X =
[[ 23.032   6.866  18.992  -3.158   7.482  18.083   8.896  14.803  12.269
   -9.646]
 [ -6.677   9.761  14.980  -3.499  -0.219   4.227  -9.701  -7.259  -7.108
   18.510]
 [ 22.262   5.303  13.505   4.621   5.182  12.921   9.780  16.771  19.839
   -8.090]
 [ 18.091   4.481  19.621  -4.938  -5.003   5.662  -1.458  12.379  14.098
    4.776]
 [-17.685 -11.694 -10.108  12.936  10.656 -23.365  21.666  24.396  21.131
   24.203]
 [  5.005  -6.772  -0.748  15.373 -11.305  13.679  -2.151  -3.252  -2.982
   -1.579]
 [  9.726  -7.568   8.335   2.001 -19.663  -2.505 -13.639   3.105   8.165
   11.672]
 [ 19.383 -18.466 -10.195  28.957 -13.235   6.716  11.255  13.821  13.565
  -15.924]
 [ 17.477  22.418  20.937 -10.023  16.970  15.453  20.761  15.044   9.290
    4.572]
 [-17.151   4.951  -2.125   4.094  27.689 -19.465  24.268  23.212  16.228
   22.284]
 [ 10.277  16.952  15.797  -2.437  22.446  16.522  16.297  12.840  12.663
   -2.093]
 [ 16.589  16.257  20.968  -7.993  15.506  15.549  11.235  12.794  11.619
   -2.030]
 [ 23.123  13.586  20.282  -4.771  11.731  15.085  15.446  16.139  13.339
   -2.070]]
What is the minimum? -23.365
The entry just right of 6.716 is 11.255
What is the entry just right of 11.619? -2.030
What is the entry just right of 13.821? 13.565
The entry just left of 16.522 -> 22.446
What is the entry just right of 19.621? -4.938
What is the largest entry? 28.957
The entry just left of the smallest entry is 10.656
What is the entry just left of 13.679? -11.305
The entry just right of 16.589: 16.257

[[ 11  16  18  16   5]
 [  4  22  16  -4   2]
 [ -8  11  44 -18 -13]
 [ -6 -14  22 -29  -8]
 [ -2  -2 -12   7   2]
 [-36   2  34  -9 -34]
 [-20  10  29 -23 -19]]
Indices start at 0.
The entry at row 1, column 0 -> 4
Read off the entry just right of the smallest entry.
A: 2
Read off the entry directly above the smallest entry.
A: -2
The entry in row 0 and column 0: 11
The entry in the bottom-right corner is -19
The entry in row 0 and column 2: 18
Read off the top-right entry.
A: 5
The entry directly above -12: 22
Read off the entry in the bottom-left corner.
A: -20
Read off the entry directly above 44.
A: 16
The entry just left of 29 is 10
Read off the entry in row 0 and column 1.
A: 16
Read off the bottom entry of the column that holds the largest entry.
A: 29
The entry at row 2, column 0 -> -8

A =
[[4477 6834 4711 6695 4527 4699 3802 5136 5698 3547 6513]
 [5216 8028 5809 5216 6585 4806 9690 4884 5619 5873 5961]
 [4765 6524 6220 8737 6984 4174 3376 5737 4510 4957 6020]
 [4042 6264 3502 8461 2622 5543 9321 4718 5145 5861 7294]]
Counting starts at 0.
Which number is the entry directly above 6585?
Answer: 4527
Which number is the entry at row 0, column 1?
Answer: 6834
The entry just right of 5145 -> 5861
Which number is the entry directly above 4884?
Answer: 5136
The bottom-right entry -> 7294
The largest entry: 9690
The entry in row 1 and column 0: 5216
Which number is the entry directly above the largest entry?
Answer: 3802
The entry just left of the largest entry: 4806
Which number is the entry in row 0 and column 0?
Answer: 4477
Which number is the entry just left of 4957?
Answer: 4510
Which number is the top-right entry?
Answer: 6513
The entry just left of 5861 is 5145
Which number is the bottom entry of the column that holds the smallest entry?
Answer: 2622
The entry at row 2, column 1 -> 6524
Which number is the entry in row 1 and column 2?
Answer: 5809
Which number is the entry in row 2 and column 0?
Answer: 4765
The entry at row 1, column 1: 8028
The entry just right of 4711: 6695
Which number is the bottom-left entry?
Answer: 4042
The entry just right of 4174: 3376
Which number is the entry just right of the largest entry?
Answer: 4884

Questions about the table below. Counting starts at 0.
1) What is the entry in the bottom-left corner?
2) What is the entry just left of the smallest entry?
3) What is the entry in the top-right corner?
4) What is the entry at row 1, column 1?
5) What is the entry directly below the centre entry?
6) What is the entry at row 0, column 0?
7) What is the entry just left of the centre entry?
8) What is the entry at row 0, column 1?
[[-21 -26 -30  18  31  23 -31  17  22  -7  18  47  16]
 [ 36 -24  17  22   9  18  11 -30  22 -41 -11  -3  19]
 [ 17  33  -6 -37  18   7  -5   7 -36 -14 -12  -9  19]
 [-42  17   3 -10 -44  17   9  40 -21  17  32 -46  16]
 [-13  28 -33 -29  34 -33 -38  -3 -20  -6  20  45  -4]
 [-34  33   5 -20 -40  25  11  36 -26   1   8 -43  30]
 [-26  33   6 -22 -44  12  13  20 -29  -6  10 -47  32]
 [ 22  24 -14 -26  39  14 -27 -14 -25 -29  -7  27  27]
 [-27   8 -42 -23  33  57 -49  47 -21  14  28  49  39]]
1) -27
2) 57
3) 16
4) -24
5) 11
6) -21
7) -33
8) -26

13.95,15.49,4.13,7.02
-0.49,-3.16,-2.96,-16.07
-1.64,0.75,9.38,15.90
4.89,1.15,27.12,13.04
-19.35,-17.79,8.89,17.82
-21.13,-17.34,12.63,18.19
2.87,-1.88,9.83,0.88
13.42,0.21,-4.19,10.94
0.06,-4.30,-8.05,-15.39
13.88,18.56,7.39,3.41
Rows and columns are numbered from 0.
Report the entry in the top-left corner.
A: 13.95
The entry directly below 9.83 -> -4.19
The entry at row 1, column 0 -> -0.49
The entry just left of 4.13 -> 15.49
Report the entry in row 2 and column 1.
A: 0.75
The entry directly above the largest entry is 9.38
The entry directly below 0.75: 1.15
The entry at row 1, column 1 is -3.16
Report the entry in the bottom-right corner.
A: 3.41
The bottom-left entry: 13.88
Report the entry in row 0 and column 2.
A: 4.13
The entry at row 1, column 2 is -2.96
The entry directly above 18.56: -4.30
The bottom entry of the column that holds the largest entry -> 7.39
The entry directly above 0.21 is -1.88
The entry directly below -0.49 -> -1.64
The entry just left of -15.39 -> -8.05
The top-right entry -> 7.02
Report the entry directly below the largest entry.
A: 8.89

[[ 26 -39   5   6  31  50]
 [ 37  31  -6 -19   4  -5]
 [ 14  23   5  -3 -22 -51]]
Counting starts at 0.
Find the entry at row 0, column 0.
Answer: 26
Find the entry in the bottom-right corner.
Answer: -51
The entry at row 0, column 2 -> 5
Find the entry in row 2 and column 2.
Answer: 5
Find the entry in row 1 and column 0.
Answer: 37
The entry in row 1 and column 2 is -6
The bottom-left entry -> 14
The entry directly above the smallest entry is -5

B = [147, 199, 218, 197, 143, 80, 29, 11, 33, 85, 149, 200]
What is the first entry from the right?
Answer: 200
The second entry is 199
What is the largest entry?
Answer: 218
The entry just right of 11: 33
What is the 5th-last entry?
Answer: 11

grid = -1.285,0.472,-1.151,1.368,0.783
The entry just right of -1.151: 1.368
Give the minimum.
-1.285

M =
[[135.1, -151.1, 69.8, -25.1, 140.2, 52.8, -38.8, 7.3, -99.5, 42.0, -95.3],
 [69.5, -9.5, 56.2, 88.6, -54.1, 97.9, -18.0, 13.9, -0.3, 57.6, -218.7],
 [81.0, -123.2, 22.2, 28.2, 166.8, 102.8, -32.6, 5.6, 7.4, 57.7, -215.0],
 [-30.7, -221.0, -184.2, 98.2, -40.1, 42.2, 2.8, 30.4, -105.8, 43.0, -98.5],
 [192.7, 112.6, 143.8, -30.6, -117.1, 98.1, -15.4, 15.2, 4.7, 58.0, -214.1],
 [81.5, 44.1, 48.4, 59.6, 149.3, 53.3, -40.8, 6.2, -100.1, 42.0, -96.7],
 [122.9, -177.6, -39.1, -18.8, 168.5, 50.0, -36.1, 9.0, -101.3, 41.5, -85.1],
 [115.0, 33.2, 47.7, -19.5, 85.1, 96.8, -15.7, 15.2, 0.0, 57.6, -214.5],
 [90.7, -87.5, 56.2, 10.6, 17.4, 40.7, 2.5, 30.4, -107.0, 42.5, -91.0],
 [190.4, 100.3, 66.9, -71.3, 5.9, 42.1, 11.7, 35.3, -107.9, 43.7, -114.0],
 [157.1, -280.7, 95.8, -65.7, -117.8, 103.1, -32.0, 5.8, 10.7, 57.9, -211.6],
 [31.2, 58.9, 58.1, 66.7, -58.7, 102.5, -37.0, 3.2, 8.0, 57.3, -205.8]]
Rows and columns are numbered from 0.
The bottom-right entry is -205.8
The entry directly below the smallest entry -> 58.9
What is the entry at row 0, column 1? -151.1
The entry in row 2 and column 2: 22.2
The bottom entry of the column that holds the largest entry: 31.2
The entry in row 0 and column 0 -> 135.1
What is the entry directly below 44.1? -177.6
What is the entry at row 0, column 2? 69.8
The top-right entry is -95.3
The entry at row 1, column 0 -> 69.5
What is the entry directly below -91.0? -114.0
The entry at row 2, column 0 is 81.0
The entry just left of 52.8: 140.2
What is the entry just right of 41.5? -85.1
What is the entry directly below the largest entry? 81.5
What is the entry directly below 53.3? 50.0
What is the maximum? 192.7
What is the entry directly below -107.9? 10.7
What is the entry directly above -71.3? 10.6
What is the entry just right of 112.6? 143.8
What is the entry just left of 103.1? -117.8
The entry directly below 5.8: 3.2
What is the entry just right of the largest entry? 112.6
What is the entry directly above 90.7? 115.0
What is the entry just right of 58.9? 58.1
The entry at row 1, column 2 -> 56.2
What is the entry just left of -205.8? 57.3
The entry directly above the smallest entry -> 100.3
What is the entry directly below -32.0? -37.0
The entry just right of 28.2 -> 166.8
